Below are the code and all the weights of a small trained network. Each question names an input and a target symbol and asks about switching units off, where a switched-off unit gives its printed mean instead of its output.

import numpy as np


def w(rows, s, z=0):
    codes = np.array(rows[::2]) - 128.0
    scale = np.full(codes.shape[1], s)
    scale[-1] = z or s
    return codes * scale


def norm(h):
    return h / np.sqrt((h * h).mean(-1, keepdims=True) + 1e-5)


def f(y):
    return y / 2 * (1 + np.tanh(0.7978845608 * (y + 0.044715 * y**3)))


def softmax(a):
    e = np.exp(a - a.max(-1, keepdims=True))
    return e / e.sum(-1, keepdims=True)


def log_softmax(a):
    a = a - a.max(-1, keepdims=True)
    return a - np.log(np.exp(a).sum(-1, keepdims=True))


def net(x, mask):
    ids = ['ΞΨαγζθμτφω'.index(c) for c in x.split()]
    T = len(ids)
    res = E[ids] + P[:T]
    r = norm(res)
    for j in range(2):
        rows = slice(2 * j, 2 * j + 2)
        q, k, v = (r @ M[0][rows].T for M in (Q, K, V))
        z = softmax(np.where(np.tri(T) > 0, q @ k.T / 2**0.5, -1e9)) @ v
        o = O[0][rows]
        res = res + np.where(mask[j], z, o[:, -1]) @ o[:, :-1]
    y = f(norm(res) @ A[0][:, :-1].T + A[0][:, -1])
    res = res + np.where(mask[2:6], y, B[0][:, -1]) @ B[0][:, :-1]
    return log_softmax(norm(res)[-1] @ U[:, :-1].T + U[:, -1])


Q, K, V, O, A, B = {}, {}, {}, {}, {}, {}
E = w([
[96,99,158],'Ξ',
[72,179,129],'Ψ',
[151,124,109],'α',
[152,161,51],'γ',
[133,119,102],'ζ',
[136,86,98],'θ',
[133,119,102],'μ',
[141,140,193],'τ',
[4,119,91],'φ',
[111,150,159],'ω',
],0.036)
P = w([
[93,189,71],'0',
[44,118,4],'1',
[109,185,49],'2',
[128,141,18],'3',
[130,187,44],'4',
[164,179,36],'5',
[158,204,60],'6',
[161,199,60],'7',
[165,214,74],'8',
[186,203,66],'9',
[188,210,73],'10',
],0.0027)
Q[0] = w([
[128,170,138],'h0',
[99,255,165],'h0',
[132,79,123],'h1',
[115,182,116],'h1',
],0.021)
K[0] = w([
[81,136,250],'h0',
[59,122,165],'h0',
[129,85,105],'h1',
[150,194,112],'h1',
],0.019)
V[0] = w([
[56,159,199],'h0',
[138,103,129],'h0',
[155,197,116],'h1',
[11,152,108],'h1',
],0.011)
O[0] = w([
[186,53,58,2],'h0',
[129,152,119,136],'h0',
[185,122,3,123],'h1',
[54,255,96,142],'h1',
],0.0065,0.0083)
A[0] = w([
[104,64,205,1],'n0',
[88,122,111,240],'n1',
[91,37,197,83],'n2',
[152,80,254,69],'n3',
],0.0098,0.0044)
B[0] = w([
[62,230,5,135],'n0',
[247,128,185,252],'n1',
[179,177,183,167],'n2',
[24,23,46,153],'n3',
],0.011,0.0036)
U = w([
[81,154,211,143],'Ξ',
[71,198,63,27],'Ψ',
[173,93,133,189],'α',
[135,121,13,127],'γ',
[132,142,121,109],'ζ',
[172,100,250,6],'θ',
[130,139,120,85],'μ',
[120,75,112,199],'τ',
[59,162,96,115],'φ',
[118,137,112,89],'ω',
],0.024,0.011)

Each question gives the input, a string of symbols that net reads in full, and the target symbol t.
The units are the heads (2 rows each of Q, K, V and O) and the neurons (one row each of A and B). Each row of codes is followed by its name. A weight is (code - 128) times the scale printed after its matrix; where a second scale follows, it is the last column's (O, A, B and U).
mask holds one flag per unit, heads first, then neurons. A switched-off unit (its flag False) gives its mean, the last column of its rows in O or B, instead of its output. The means were averaged over made-up inputs and are rounded, as every weight is.
A unit's drop is (log p(t) with every unit on - log p(t) with that unit switched off) / (log p(t) with every unit on - log p(t) with every unit switched off).
The circuit of an input: a set's keep is (log p(t) with only the set's units on - log p(t) with every unit switched off) / (log p(t) with every unit on - log p(t) with every unit switched off). Starting from all 6 units, units are removed one at a time, each time the one whose removal leaves the highest keep (on an exact tie, the one counted first), for as long as the keep stays at least 0.8.
units of the circuit, in order: the units of the circuit, biggest drop first
unit that matters most: the unit with the biggest drop
heads that matter: for each layer, one digit per head in row order, 1 if its drop is at least 0.15 and else 0, layers parted by /
drop of u: that unit's drop, to one decimal
input α α θ Ξ μ, target θ: heads that matter -> 11
input Ξ α α, target Ξ: heads that matter -> 10
input α φ τ θ θ ζ, target θ: heads that matter -> 11
input α φ ζ α α ζ, target α: units of the circuit, in order -> n1; n0
input Ξ γ τ ζ α α Ξ τ μ ω, target α: units of the circuit, in order -> h0; h1
input μ ω Ξ ζ α α Ξ γ Ξ Ξ ζ, target Ξ: heads that matter -> 10
input α α α μ θ Ξ ζ, target θ: units of the circuit, in order -> h0; h1; n0
input θ α ω α θ Ξ α Ξ α θ, target Ξ: unit that matters most -> n2
input Ξ Ξ φ ζ, target Ξ: units of the circuit, in order -> h1; h0
input α α γ μ, target α: units of the circuit, in order -> h1; n1; h0
input ζ μ φ Ξ θ ζ ζ Ξ ζ μ, target Ξ: units of the circuit, in order -> h0; h1
input μ φ τ τ α γ φ α α α ζ, target α: units of the circuit, in order -> h1; n3
input μ θ Ξ μ, target θ: units of the circuit, in order -> n1; h1
input Ξ α θ, target θ: unit that matters most -> n1
input ζ φ Ξ Ξ α, target Ξ: drop of h0 -> 0.3
input α α τ μ, target α: drop of n0 -> 0.0
input θ α α, target θ: drop of h1 -> 0.6
